Below are the code and all the weights of a small trained network. Each question names an input and a class and asks about switching units off, where a switched-off unit gives its printed mean instead of its output.

import numpy as np


def w(rows, s, z=0):
    codes = np.array(rows[::2]) - 128.0
    scale = np.full(codes.shape[1], s)
    scale[-1] = z or s
    return codes * scale


def f(y):
    return y / 2 * (1 + np.tanh(0.7978845608 * (y + 0.044715 * y**3)))


def log_softmax(a):
    a = a - a.max(-1, keepdims=True)
    return a - np.log(np.exp(a).sum(-1, keepdims=True))


def net(x, mask):
    res = np.array(x, float).reshape(1, 8) / 4 @ E
    y = f(res @ A[0][:, :-1].T + A[0][:, -1])
    res = res + np.where(mask, y, B[0][:, -1]) @ B[0][:, :-1]
    return log_softmax(res[-1] @ U[:, :-1].T + U[:, -1])


A, B = {}, {}
E = w([
[126,131,128,130],'x0',
[123,132,130,133],'x1',
[126,132,128,129],'x2',
[129,129,129,126],'x3',
[228,134,157,238],'x4',
[85,27,47,228],'x5',
[167,229,11,105],'x6',
[130,128,128,127],'x7',
],0.011)
A[0] = w([
[98,125,147,152,57],'n1',
[152,26,227,125,124],'n2',
[115,36,41,187,68],'n3',
[206,147,145,212,115],'n4',
[154,115,86,85,48],'n5',
[125,70,229,97,69],'n6',
[101,114,131,153,82],'n7',
[190,149,158,185,58],'n8',
[89,64,68,165,173],'n9',
[141,160,160,132,147],'n10',
[182,207,247,31,131],'n11',
[14,139,106,73,24],'n12',
[207,138,160,188,5],'n13',
[194,192,24,119,130],'n14',
[121,99,183,131,61],'n15',
[223,110,122,204,27],'n16',
[173,95,119,95,68],'n17',
],0.012,0.0021)
B[0] = w([
[145,133,152,149,140],'n1',
[72,173,162,176,239],'n2',
[196,154,52,134,239],'n3',
[109,96,143,68,209],'n4',
[116,141,182,129,145],'n5',
[94,133,128,172,207],'n6',
[142,138,106,154,148],'n7',
[139,114,206,77,182],'n8',
[191,137,63,126,215],'n9',
[169,100,68,117,149],'n10',
[207,120,13,159,252],'n11',
[103,56,187,38,199],'n12',
[103,88,157,82,189],'n13',
[12,167,186,214,226],'n14',
[88,174,115,150,168],'n15',
[125,71,154,112,207],'n16',
[106,132,94,122,125],'n17',
],0.011,0.014)
U = w([
[221,133,70,118,247],'0',
[61,171,147,169,5],'1',
[128,57,155,3,172],'2',
],0.016,0.002)

Each question gives the input, the list of numbers given to net, and the class t.
The units are the neurons (one row each of A and B). Each row of codes is followed by its name. A weight is (code - 128) times the scale printed after its matrix; where a second scale follows, it is the last column's (A, B and U).
mask holds one flag per neuron, in row order. A switched-off neuron (its flag False) gives its mean, the last column of its row in B, instead of its output. The means were averaged over made-up inputs and are rounded, as every weight is.
A unit's drop is (log p(t) with every unit on - log p(t) with that unit switched off) / (log p(t) with every unit on - log p(t) with every unit switched off).
The circuit of an input: a set's keep is (log p(t) with only the set's units on - log p(t) with every unit switched off) / (log p(t) with every unit on - log p(t) with every unit switched off). Starting from the 12 units with the biggest drops (on a tie, the unit counted first), units are removed one at a time, each time the one whose removal leaves the highest keep (on an exact tie, the one counted first), for as long as the keep stays at least 0.8.
circuit, biggest first: the units of the circuit, biggest drop first
k most important neurons: the k neurons with the biggest drops, biggest first
drop when u is switched off: that unit's drop, to one decimal
input [6,3,4,-2,-5,-4,8,5], class 1: circuit, biggest first	(n14)
input [-5,1,8,-5,3,-4,5,3], class 1: 2 most important neurons	(n14 n3)
input [2,4,-2,1,-8,-8,7,-5], class 0: 3 most important neurons	(n11 n4 n13)
input [5,2,2,1,-6,-5,-8,6], class 1: 2 most important neurons	(n2 n6)
input [-5,6,-1,7,3,5,-5,6], class 0: 2 most important neurons	(n14 n3)
input [6,2,-8,1,0,7,8,3], class 1: 2 most important neurons	(n14 n11)
input [-1,-7,3,-2,-7,6,5,1], class 2: 2 most important neurons	(n12 n11)
input [1,8,8,-3,-6,6,3,8], class 0: 4 most important neurons	(n3 n9 n4 n13)
input [-2,-7,2,5,3,-5,-4,-8], class 0: 2 most important neurons	(n11 n14)
input [6,-8,-1,4,8,7,-7,-2], class 2: 3 most important neurons	(n4 n16 n13)
input [-6,3,-4,8,-8,7,4,-2], class 2: 3 most important neurons	(n12 n11 n5)
input [6,-6,0,-7,-4,-5,-5,0], class 0: 2 most important neurons	(n11 n14)
input [-2,-6,-1,2,-3,1,3,-6], class 1: 2 most important neurons	(n4 n16)
input [2,-3,7,-2,-1,-5,-3,4], class 0: circuit, biggest first	(n11)
input [-2,-2,6,-7,7,2,8,-5], class 1: drop when n15 is switched off	0.0
input [-5,7,1,-7,5,-4,3,0], class 2: drop when n4 is switched off	0.2
input [-3,-6,-5,6,-1,-4,8,-3], class 1: drop when n14 is switched off	2.0
